Here is a tiny trained network, its code and every weight. The questions are about switching its units off for an input and a class, where a switched-off unit gives its printed mean instead of its output.

import numpy as np


def w(rows, s, z=0):
    codes = np.array(rows[::2]) - 128.0
    scale = np.full(codes.shape[1], s)
    scale[-1] = z or s
    return codes * scale


def norm(h):
    return h / np.sqrt((h * h).mean(-1, keepdims=True) + 1e-5)


def f(y):
    return y / 2 * (1 + np.tanh(0.7978845608 * (y + 0.044715 * y**3)))


def log_softmax(a):
    a = a - a.max(-1, keepdims=True)
    return a - np.log(np.exp(a).sum(-1, keepdims=True))


def net(x, mask):
    res = np.array(x, float).reshape(1, 5) / 4 @ E
    u = 0
    for l in range(3):
        y = f(norm(res) @ A[l][:, :-1].T + A[l][:, -1])
        res = res + np.where(mask[u : u + 5], y, B[l][:, -1]) @ B[l][:, :-1]
        u += 5
    return log_softmax(norm(res)[-1] @ U[:, :-1].T + U[:, -1])


A, B = {}, {}
E = w([
[141,62,206],'x0',
[81,178,189],'x1',
[255,144,158],'x2',
[127,128,131],'x3',
[128,128,131],'x4',
],0.0037)
A[0] = w([
[123,172,195,116],'L0N1',
[126,2,221,95],'L0N2',
[191,7,23,158],'L0N3',
[40,115,99,254],'L0N4',
[234,175,154,96],'L0N5',
],0.007,0.0036)
B[0] = w([
[128,130,195,151],'L0N1',
[254,189,115,194],'L0N2',
[81,182,224,225],'L0N3',
[228,75,163,254],'L0N4',
[126,11,120,192],'L0N5',
],0.0072,0.0037)
A[1] = w([
[103,126,102,86],'L1N1',
[218,43,212,251],'L1N2',
[13,119,133,63],'L1N3',
[146,235,254,162],'L1N4',
[129,218,48,189],'L1N5',
],0.0062,0.0017)
B[1] = w([
[213,93,96,116],'L1N1',
[30,144,3,254],'L1N2',
[113,15,80,119],'L1N3',
[30,191,186,198],'L1N4',
[214,193,207,131],'L1N5',
],0.005,0.0077)
A[2] = w([
[93,172,219,181],'L2N1',
[54,11,203,155],'L2N2',
[4,196,49,3],'L2N3',
[96,190,88,155],'L2N4',
[135,137,195,152],'L2N5',
],0.0039,0.0022)
B[2] = w([
[219,48,37,252],'L2N1',
[179,141,105,171],'L2N2',
[150,124,156,234],'L2N3',
[253,137,134,241],'L2N4',
[163,114,108,142],'L2N5',
],0.0044,0.0013)
U = w([
[86,1,61,207],'0',
[178,186,140,122],'1',
[90,157,88,163],'2',
[77,144,183,174],'3',
[102,146,84,5],'4',
],0.0089,0.0023)

Each question gives the input, the list of numbers given to net, and the class t.
The units are the neurons (one row each of A and B). Each row of codes is followed by its name. A weight is (code - 128) times the scale printed after its matrix; where a second scale follows, it is the last column's (A, B and U).
mask holds one flag per neuron, layer by layer. A switched-off neuron (its flag False) gives its mean, the last column of its row in B, instead of its output. The means were averaged over made-up inputs and are rounded, as every weight is.
A unit's drop is (log p(t) with every unit on - log p(t) with that unit switched off) / (log p(t) with every unit on - log p(t) with every unit switched off).
The circuit of an input: a set's keep is (log p(t) with only the set's units on - log p(t) with every unit switched off) / (log p(t) with every unit on - log p(t) with every unit switched off). Starting from the 12 units with the biggest drops (on a tie, the unit counted first), units are removed one at a time, each time the one whose removal leaves the highest keep (on an exact tie, the one counted first), for as long as the keep stays at least 0.8.
units of the circuit, in order: the units of the circuit, biggest drop first
most important unit: the unit with the biggest drop
k most important neurons: the k neurons with the biggest drops, biggest first
k most important neurons of layer l: the k neurons of layer l with the biggest drops, biggest first
drop when u is switched off: that unit's drop, to one decimal
input [-6,-7,2,0,-2], class 3: 3 most important neurons of layer 0 : (L0N3 L0N2 L0N4)
input [7,-8,2,3,-3], class 3: most important unit : L0N3
input [5,-4,-6,-5,7], class 2: units of the circuit, in order : (L0N5 L0N2)
input [-4,3,-8,8,-6], class 0: 2 most important neurons of layer 1 : (L1N2 L1N4)
input [7,-1,7,1,4], class 0: units of the circuit, in order : (L0N5 L1N2)
input [-4,-3,4,0,4], class 0: 3 most important neurons : (L0N5 L0N2 L1N4)
input [-3,-7,5,-5,-6], class 3: units of the circuit, in order : (L0N3 L0N2)
input [-7,-1,-3,1,4], class 1: 2 most important neurons : (L0N5 L1N2)
input [8,5,0,-8,0], class 1: 2 most important neurons : (L0N2 L0N3)
input [2,4,6,-2,-3], class 0: units of the circuit, in order : (L0N5 L0N3)
input [-6,5,-8,0,6], class 0: 3 most important neurons of layer 1 : (L1N3 L1N2 L1N4)
input [-3,-8,-5,-6,3], class 3: 2 most important neurons of layer 1 : (L1N4 L1N2)
input [-3,7,-8,8,5], class 0: units of the circuit, in order : (L0N3 L0N4 L1N4)
input [0,-2,6,-1,2], class 0: most important neuron of layer 1 : (L1N4)
input [-6,4,-8,-1,1], class 0: 3 most important neurons : (L0N2 L0N4 L1N3)
input [2,-1,4,4,1], class 0: 2 most important neurons : (L0N5 L1N4)
input [-6,5,8,5,-3], class 0: 3 most important neurons : (L0N5 L0N3 L0N2)
input [-2,-8,1,-1,-2], class 3: 2 most important neurons : (L0N3 L1N2)
input [-6,3,-7,0,-6], class 0: 2 most important neurons of layer 0 : (L0N2 L0N4)
input [5,4,-2,-2,-3], class 1: 2 most important neurons : (L0N2 L0N3)
input [-6,6,8,6,-3], class 0: most important unit : L0N5
input [8,-7,-2,-4,-3], class 1: 2 most important neurons : (L0N2 L2N1)
input [-8,4,-2,-2,0], class 1: 2 most important neurons : (L0N3 L1N2)
input [8,2,-4,4,2], class 1: 2 most important neurons : (L0N2 L0N5)
input [0,-3,2,1,2], class 3: 2 most important neurons of layer 0 : (L0N3 L0N4)
input [8,-1,2,-8,5], class 1: drop when L0N2 is switched off : 2.5
input [3,-8,1,1,3], class 3: most important unit : L0N3
